[[ 12  25  -6 -12  32]
 [ -8 -51 -36   2  -8]
 [  5  -2  29  13 -17]
 [-13  -5 -28  17 -34]
 [ 13 -69   5 -14   9]]
:
[[ 32  -8 -17 -34   9]
 [-12   2  13  17 -14]
 [ -6 -36  29 -28   5]
 [ 25 -51  -2  -5 -69]
 [ 12  -8   5 -13  13]]

[[ 27  -9 -26]
 [-15  27 -16]
 [-44  13 -21]
 [ 12  41 -26]
 [-26  52  -5]
 [-27 -58 -21]
 [ 14  37 -28]
 [ 21  28 -32]
 [ 20  30 -32]
 [-31  47   4]
 [-23 -45 -28]
 [ 16   2 -22]]
:
[[-26 -16 -21 -26  -5 -21 -28 -32 -32   4 -28 -22]
 [ -9  27  13  41  52 -58  37  28  30  47 -45   2]
 [ 27 -15 -44  12 -26 -27  14  21  20 -31 -23  16]]

[[ -3  -8  -9  21  36  -3  16 -10  37   3 -58 -51   7]
 [  2  15  15  -5 -50 -41 -53   6  37 -14  27 -23 -14]
 [  4  24  24  29 -35 -16   4  34  15 -41  23   0 -22]
 [  7  29  56 -14  -9 -18 -32   4   7 -36  43 -19  18]
 [-66  51 -18 -17 -11  -5 -15 -30 -22 -64 -29  -8 -14]
 [ -7 -21   2   9  34   7  33 -19  23  10 -41  21  -9]
 [ 21  40  27  -4  12 -13  41 -17  16 -54 -32  -5 -28]]
:
[[  7 -14 -22  18 -14  -9 -28]
 [-51 -23   0 -19  -8  21  -5]
 [-58  27  23  43 -29 -41 -32]
 [  3 -14 -41 -36 -64  10 -54]
 [ 37  37  15   7 -22  23  16]
 [-10   6  34   4 -30 -19 -17]
 [ 16 -53   4 -32 -15  33  41]
 [ -3 -41 -16 -18  -5   7 -13]
 [ 36 -50 -35  -9 -11  34  12]
 [ 21  -5  29 -14 -17   9  -4]
 [ -9  15  24  56 -18   2  27]
 [ -8  15  24  29  51 -21  40]
 [ -3   2   4   7 -66  -7  21]]

[[-23 -30   2  -9  23   6  18  13   4  28 -23 -16  -7  51 -24]
 [-30 -42  -1  -3  34  -3  11  25  10  45 -30 -18 -25  62 -23]
 [-37 -25  -2  -9  15 -17  -8   9 -16  51 -38 -13 -23  58 -11]
 [ 48  42 -11   9 -15   3   1 -34  -8   0  30  32  46   8  31]]
:
[[-24 -23 -11  31]
 [ 51  62  58   8]
 [ -7 -25 -23  46]
 [-16 -18 -13  32]
 [-23 -30 -38  30]
 [ 28  45  51   0]
 [  4  10 -16  -8]
 [ 13  25   9 -34]
 [ 18  11  -8   1]
 [  6  -3 -17   3]
 [ 23  34  15 -15]
 [ -9  -3  -9   9]
 [  2  -1  -2 -11]
 [-30 -42 -25  42]
 [-23 -30 -37  48]]

[[ 42 -14   3]
 [-24   3  43]
 [  4  52  36]
 [ 28  44 -25]
 [ 15 -36   3]
 [ 53 -23  27]
 [  0  37  58]]
:
[[  3  43  36 -25   3  27  58]
 [-14   3  52  44 -36 -23  37]
 [ 42 -24   4  28  15  53   0]]

[[ 53  -1 -30 -44]
 [-21 -67 -21 -30]
 [ 17   2 -16  19]]
:
[[-44 -30  19]
 [-30 -21 -16]
 [ -1 -67   2]
 [ 53 -21  17]]
---
[[-27 -76]
 [ 36 -44]]
:
[[ 36 -27]
 [-44 -76]]

[[ 57  -4  31]
 [ 49   4  24]
 [-22  23  38]
 [ 57   7  38]]
:
[[ 57 -22  49  57]
 [  7  23   4  -4]
 [ 38  38  24  31]]

[[ 66  76  70 -29 -57 -42 -14 -70 -68]
 [ -3  22 -35  50  39  61  40 -18  39]
 [  9  35 -17  10  18  48 -10  20  16]]
:
[[  9  -3  66]
 [ 35  22  76]
 [-17 -35  70]
 [ 10  50 -29]
 [ 18  39 -57]
 [ 48  61 -42]
 [-10  40 -14]
 [ 20 -18 -70]
 [ 16  39 -68]]

[[-57 -12   8  16 -48 -33]
 [ 42  -8  -1  42   9  51]
 [ 13  14   6  76  59  -8]
 [  0  55  11 -36  26  28]]
:
[[  0  13  42 -57]
 [ 55  14  -8 -12]
 [ 11   6  -1   8]
 [-36  76  42  16]
 [ 26  59   9 -48]
 [ 28  -8  51 -33]]

[[ 60 -14  35]
 [ 55 -33  11]
 [ 56 -32  12]
 [ 61 -10  41]
 [ 56 -32  12]
 [ 56 -29  16]
 [ 60 -13  37]
 [ 57 -27  18]
 [ 58 -21  26]
 [ 62  -6  47]
 [ 55 -36   8]]
:
[[ 55  62  58  57  60  56  56  61  56  55  60]
 [-36  -6 -21 -27 -13 -29 -32 -10 -32 -33 -14]
 [  8  47  26  18  37  16  12  41  12  11  35]]

[[  3  40  39 -14 -24 -61  18   3]
 [-19   2  22  -1 -23 -34   7  13]
 [-24 -37 -36  12   9  55 -17   9]
 [-38 -20  12  10 -12  -8  17  -5]
 [  5  42  34 -15 -18 -53  12   9]
 [ 13  48   8 -33 -11 -29  -5  10]
 [-14 -10 -37  -2  -2  46 -29  29]
 [ -4 -36 -34   9  26  55 -16 -13]
 [ -2  22   7 -13 -27 -24  -8  32]]
:
[[ -2  -4 -14  13   5 -38 -24 -19   3]
 [ 22 -36 -10  48  42 -20 -37   2  40]
 [  7 -34 -37   8  34  12 -36  22  39]
 [-13   9  -2 -33 -15  10  12  -1 -14]
 [-27  26  -2 -11 -18 -12   9 -23 -24]
 [-24  55  46 -29 -53  -8  55 -34 -61]
 [ -8 -16 -29  -5  12  17 -17   7  18]
 [ 32 -13  29  10   9  -5   9  13   3]]

[[  3  24 -11 -19 -15  46 -48 -59]
 [ -8 -30 -56 -59 -33  35   6 -11]
 [ 52  -5  25  75  35 -42 -14  29]
 [ 23   1  -9  65  30 -32  23  20]
 [-25  19  56 -18 -13 -17   9 -28]
 [-52 -20 -21 -18 -19  11  -4  35]]
:
[[-52 -25  23  52  -8   3]
 [-20  19   1  -5 -30  24]
 [-21  56  -9  25 -56 -11]
 [-18 -18  65  75 -59 -19]
 [-19 -13  30  35 -33 -15]
 [ 11 -17 -32 -42  35  46]
 [ -4   9  23 -14   6 -48]
 [ 35 -28  20  29 -11 -59]]
